Below is a small trained network, with its code and all its weights. Each question gives an input and a target symbol and asks what happens when units are switched off, that is, made to give their printed mean instead of their output.

import numpy as np


def w(rows, s, z=0):
    codes = np.array(rows[::2]) - 128.0
    scale = np.full(codes.shape[1], s)
    scale[-1] = z or s
    return codes * scale


def f(y):
    return y / 2 * (1 + np.tanh(0.7978845608 * (y + 0.044715 * y**3)))


def softmax(a):
    e = np.exp(a - a.max(-1, keepdims=True))
    return e / e.sum(-1, keepdims=True)


def log_softmax(a):
    a = a - a.max(-1, keepdims=True)
    return a - np.log(np.exp(a).sum(-1, keepdims=True))


def net(x, mask):
    ids = ['Γαδεζθλμσψ'.index(c) for c in x.split()]
    T = len(ids)
    res = E[ids] + P[:T]
    u = 0
    for l in range(2):
        r = res
        for j in range(3):
            rows = slice(2 * j, 2 * j + 2)
            q, k, v = (r @ M[l][rows].T for M in (Q, K, V))
            z = softmax(np.where(np.tri(T) > 0, q @ k.T / 2**0.5, -1e9)) @ v
            o = O[l][rows]
            res = res + np.where(mask[u + j], z, o[:, -1]) @ o[:, :-1]
        u += 3
        y = f(res @ A[l][:, :-1].T + A[l][:, -1])
        res = res + np.where(mask[u : u + 12], y, B[l][:, -1]) @ B[l][:, :-1]
        u += 12
    return log_softmax(res[-1] @ U[:, :-1].T + U[:, -1])


Q, K, V, O, A, B = {}, {}, {}, {}, {}, {}
E = w([
[56,202,175,124,84,182,91],'Γ',
[119,144,84,125,65,206,96],'α',
[62,172,127,129,197,172,204],'δ',
[178,155,19,98,150,178,155],'ε',
[132,89,112,176,142,138,175],'ζ',
[221,251,169,143,183,98,42],'θ',
[98,11,151,165,121,142,81],'λ',
[150,120,137,48,84,141,113],'μ',
[218,168,60,59,250,68,181],'σ',
[159,252,30,182,68,141,245],'ψ',
],0.015)
P = w([
[108,111,128,156,72,35,204],'0',
[80,115,53,164,114,70,120],'1',
[148,102,180,116,71,109,218],'2',
[59,114,51,153,147,106,96],'3',
[170,105,190,101,89,140,216],'4',
[75,120,52,137,164,136,91],'5',
[194,107,189,84,100,163,201],'6',
[94,122,47,124,174,165,79],'7',
[222,110,187,71,108,193,193],'8',
[106,121,39,110,185,200,63],'9',
[253,115,175,51,116,219,189],'10',
[125,128,57,104,186,217,65],'11',
],0.0073)
Q[0] = w([
[192,94,225,204,81,147,122],'L0H0',
[175,174,181,203,161,23,3],'L0H0',
[132,122,130,139,131,139,120],'L0H1',
[125,118,131,130,125,116,129],'L0H1',
[106,178,132,153,129,142,80],'L0H2',
[24,183,79,167,181,75,60],'L0H2',
],0.015)
K[0] = w([
[56,104,101,243,114,180,197],'L0H0',
[95,193,91,218,7,4,160],'L0H0',
[120,126,129,130,117,128,122],'L0H1',
[132,126,131,125,120,123,138],'L0H1',
[108,83,174,183,120,100,195],'L0H2',
[97,74,132,228,147,27,183],'L0H2',
],0.014)
V[0] = w([
[154,121,127,156,133,138,119],'L0H0',
[130,115,131,124,118,125,126],'L0H0',
[92,131,85,143,99,8,124],'L0H1',
[142,146,145,103,143,180,124],'L0H1',
[131,125,127,113,104,95,119],'L0H2',
[108,127,121,114,113,104,120],'L0H2',
],0.011)
O[0] = w([
[143,129,113,140,125,113,105,177],'L0H0',
[151,139,123,120,115,122,122,70],'L0H0',
[66,122,90,187,118,2,144,248],'L0H1',
[127,120,134,112,137,178,108,58],'L0H1',
[157,129,114,120,100,122,112,55],'L0H2',
[157,121,123,124,103,120,118,54],'L0H2',
],0.005,0.0011)
A[0] = w([
[104,103,170,241,193,153,189,54],'L0N0',
[155,142,138,59,143,158,120,143],'L0N1',
[127,156,80,194,131,234,146,251],'L0N2',
[140,132,240,167,148,106,19,188],'L0N3',
[109,129,119,112,16,108,113,237],'L0N4',
[70,111,206,127,107,117,82,91],'L0N5',
[143,22,162,125,165,49,129,69],'L0N6',
[103,116,120,2,83,130,80,115],'L0N7',
[98,115,152,146,165,41,184,103],'L0N8',
[147,49,180,119,173,140,210,45],'L0N9',
[78,124,118,192,86,198,114,146],'L0N10',
[138,63,86,178,149,171,103,202],'L0N11',
],0.0073,0.0014)
B[0] = w([
[138,122,112,76,172,111,66,171],'L0N0',
[82,148,147,131,160,143,106,157],'L0N1',
[88,132,200,187,130,220,141,255],'L0N2',
[65,97,147,184,183,202,196,160],'L0N3',
[63,119,123,69,154,95,217,151],'L0N4',
[190,232,130,170,184,72,111,129],'L0N5',
[130,178,182,161,89,107,187,148],'L0N6',
[112,165,169,32,153,2,148,137],'L0N7',
[77,106,76,155,118,144,173,151],'L0N8',
[171,128,211,150,172,174,200,160],'L0N9',
[98,117,109,155,191,159,191,167],'L0N10',
[105,103,172,141,160,121,169,184],'L0N11',
],0.0083,0.0055)
Q[1] = w([
[84,120,58,164,128,106,56],'L1H0',
[90,124,92,159,220,175,150],'L1H0',
[133,120,151,181,182,214,217],'L1H1',
[172,131,189,81,72,118,147],'L1H1',
[192,117,186,70,5,75,104],'L1H2',
[103,106,82,166,108,84,71],'L1H2',
],0.024)
K[1] = w([
[157,100,105,231,126,77,191],'L1H0',
[178,126,117,193,135,207,117],'L1H0',
[128,166,139,49,157,202,67],'L1H1',
[97,74,163,146,68,190,107],'L1H1',
[77,214,122,158,69,150,176],'L1H2',
[151,87,123,167,141,6,175],'L1H2',
],0.022)
V[1] = w([
[24,244,197,79,66,120,84],'L1H0',
[109,194,111,177,1,197,161],'L1H0',
[188,182,149,231,112,106,86],'L1H1',
[175,143,116,84,222,58,140],'L1H1',
[178,162,38,79,26,187,97],'L1H2',
[79,38,238,130,100,48,56],'L1H2',
],0.016)
O[1] = w([
[111,248,166,120,84,9,107,116],'L1H0',
[111,168,99,187,22,123,108,228],'L1H0',
[192,203,138,173,184,164,122,100],'L1H1',
[138,197,89,68,187,78,77,138],'L1H1',
[219,59,132,149,114,87,137,42],'L1H2',
[97,163,194,98,81,190,40,5],'L1H2',
],0.011,0.016)
A[1] = w([
[75,131,161,151,169,158,160,121],'L1N0',
[111,156,125,101,81,167,95,173],'L1N1',
[177,141,138,159,183,128,135,183],'L1N2',
[137,126,188,102,132,184,106,3],'L1N3',
[125,58,157,148,138,127,4,151],'L1N4',
[152,56,106,114,127,174,143,118],'L1N5',
[94,76,140,58,102,110,204,228],'L1N6',
[186,73,133,107,69,139,135,183],'L1N7',
[110,112,101,112,143,201,108,139],'L1N8',
[87,141,105,124,89,144,171,134],'L1N9',
[126,161,89,220,127,122,55,63],'L1N10',
[104,153,67,126,109,137,147,73],'L1N11',
],0.011,0.0042)
B[1] = w([
[167,85,71,144,111,161,159,216],'L1N0',
[195,101,105,146,195,84,176,201],'L1N1',
[75,158,163,112,45,131,164,196],'L1N2',
[104,30,249,183,172,165,109,154],'L1N3',
[173,211,175,30,151,102,163,142],'L1N4',
[171,202,83,152,179,36,127,225],'L1N5',
[146,112,148,105,124,203,37,242],'L1N6',
[149,148,217,166,143,178,186,180],'L1N7',
[42,174,162,139,53,87,95,211],'L1N8',
[186,118,104,137,152,118,73,250],'L1N9',
[123,27,121,82,68,104,173,216],'L1N10',
[116,88,197,119,156,142,129,231],'L1N11',
],0.011,0.022)
U = w([
[141,204,171,178,91,39,80,68],'Γ',
[228,182,186,135,43,176,52,88],'α',
[218,110,86,33,150,254,104,102],'δ',
[213,156,151,167,186,118,121,89],'ε',
[135,212,51,209,96,131,26,195],'ζ',
[137,214,121,76,61,210,192,216],'θ',
[98,109,209,149,185,114,116,60],'λ',
[203,160,205,22,147,126,82,252],'μ',
[92,131,101,80,232,89,158,84],'σ',
[161,76,129,82,109,105,134,82],'ψ',
],0.0034,0.0038)

Each question gives the input, a string of symbols that net reads in full, and the target symbol t.
The units are the heads (2 rows each of Q, K, V and O) and the neurons (one row each of A and B). Each row of codes is followed by its name. A weight is (code - 128) times the scale printed after its matrix; where a second scale follows, it is the last column's (O, A, B and U).
mask holds one flag per unit, layer by layer, with each layer's heads first. A switched-off unit (its flag False) gives its mean, the last column of its rows in O or B, instead of its output. The means were averaged over made-up inputs and are rounded, as every weight is.
A unit's drop is (log p(t) with every unit on - log p(t) with that unit switched off) / (log p(t) with every unit on - log p(t) with every unit switched off).
The circuit of an input: a set's keep is (log p(t) with only the set's units on - log p(t) with every unit switched off) / (log p(t) with every unit on - log p(t) with every unit switched off). Starting from the 12 units with the biggest drops (on a tie, the unit counted first), units are removed one at a time, each time the one whose removal leaves the highest keep (on an exact tie, the one counted first), for as long as the keep stays at least 0.8.
units of the circuit, in order: the units of the circuit, biggest drop first
top k neurons: the k neurons with the biggest drops, biggest first
k most important neurons of layer l: the k neurons of layer l with the biggest drops, biggest first
input ε λ ζ ζ λ λ ζ ζ, target λ: top neuron -> L0N2
input ζ ε θ ζ ε σ α ε, target σ: units of the circuit, in order -> L1H1, L1H2
input λ θ α μ ζ σ ε λ σ ε ε, target ε: units of the circuit, in order -> L1H2, L1N5, L1H0
input Γ σ ζ α ζ σ θ ψ, target ψ: 2 most important neurons of layer 1 -> L1N10, L1N11
input Γ ψ ε ε ζ, target ε: 4 most important neurons of layer 1 -> L1N5, L1N7, L1N8, L1N10
input σ ζ δ θ ζ θ ζ Γ, target θ: 2 most important neurons of layer 0 -> L0N2, L0N3
input ε ζ ζ ε ε δ ζ, target δ: top 2 neurons -> L0N0, L1N6
input ζ θ ψ σ, target ψ: top 2 neurons -> L0N2, L1N10
input ζ θ θ ε, target θ: units of the circuit, in order -> L1H1, L1N2, L1N9, L1N5
input Γ δ σ ε ε σ μ ζ λ θ, target λ: units of the circuit, in order -> L1H2, L1N3, L0N3
input ζ ζ λ ζ λ μ, target μ: units of the circuit, in order -> L0N7, L1H0, L1N6
input σ δ λ λ α, target α: units of the circuit, in order -> L1H1, L1H2, L1H0, L1N7
input δ ε σ, target ε: top 3 neurons -> L1N5, L0N8, L1N7
input θ ζ θ θ θ δ ψ ζ Γ λ ζ, target Γ: units of the circuit, in order -> L1H0
input ζ ψ α ε Γ θ ψ μ ε θ δ, target δ: top 3 neurons -> L0N3, L0N0, L0N2
input ζ ζ Γ δ σ, target δ: top 2 neurons -> L0N0, L0N4
input ε ε ε σ, target σ: units of the circuit, in order -> L1H1, L1H2
input α ζ λ ε, target λ: units of the circuit, in order -> L1H2, L1N3, L1H0
input ψ Γ ζ ψ θ ε, target ψ: top 4 neurons -> L1N10, L0N2, L0N9, L0N10
input α ζ ζ θ θ Γ μ ε μ μ ζ ζ, target μ: top 2 neurons -> L1N4, L0N2
input ε ζ ζ α, target ζ: top 4 neurons -> L1N8, L0N0, L1N5, L1N10
input ζ μ ζ λ ψ ζ, target ψ: units of the circuit, in order -> L0N2, L1N10, L1H0, L1N11
input Γ ζ ζ ζ λ σ ζ δ, target σ: units of the circuit, in order -> L0N6, L1H1, L1H2
input ε μ ε σ α Γ Γ ε λ ζ ψ, target ε: 2 most important neurons of layer 0 -> L0N2, L0N4
input ψ θ ζ ζ ζ ζ δ, target δ: top 2 neurons -> L1N6, L1N0
input Γ ε ζ ε σ Γ Γ θ λ, target θ: top 2 neurons -> L0N10, L1N2
input ζ θ δ ζ α Γ Γ λ δ Γ, target λ: top 2 neurons -> L1N3, L0N7
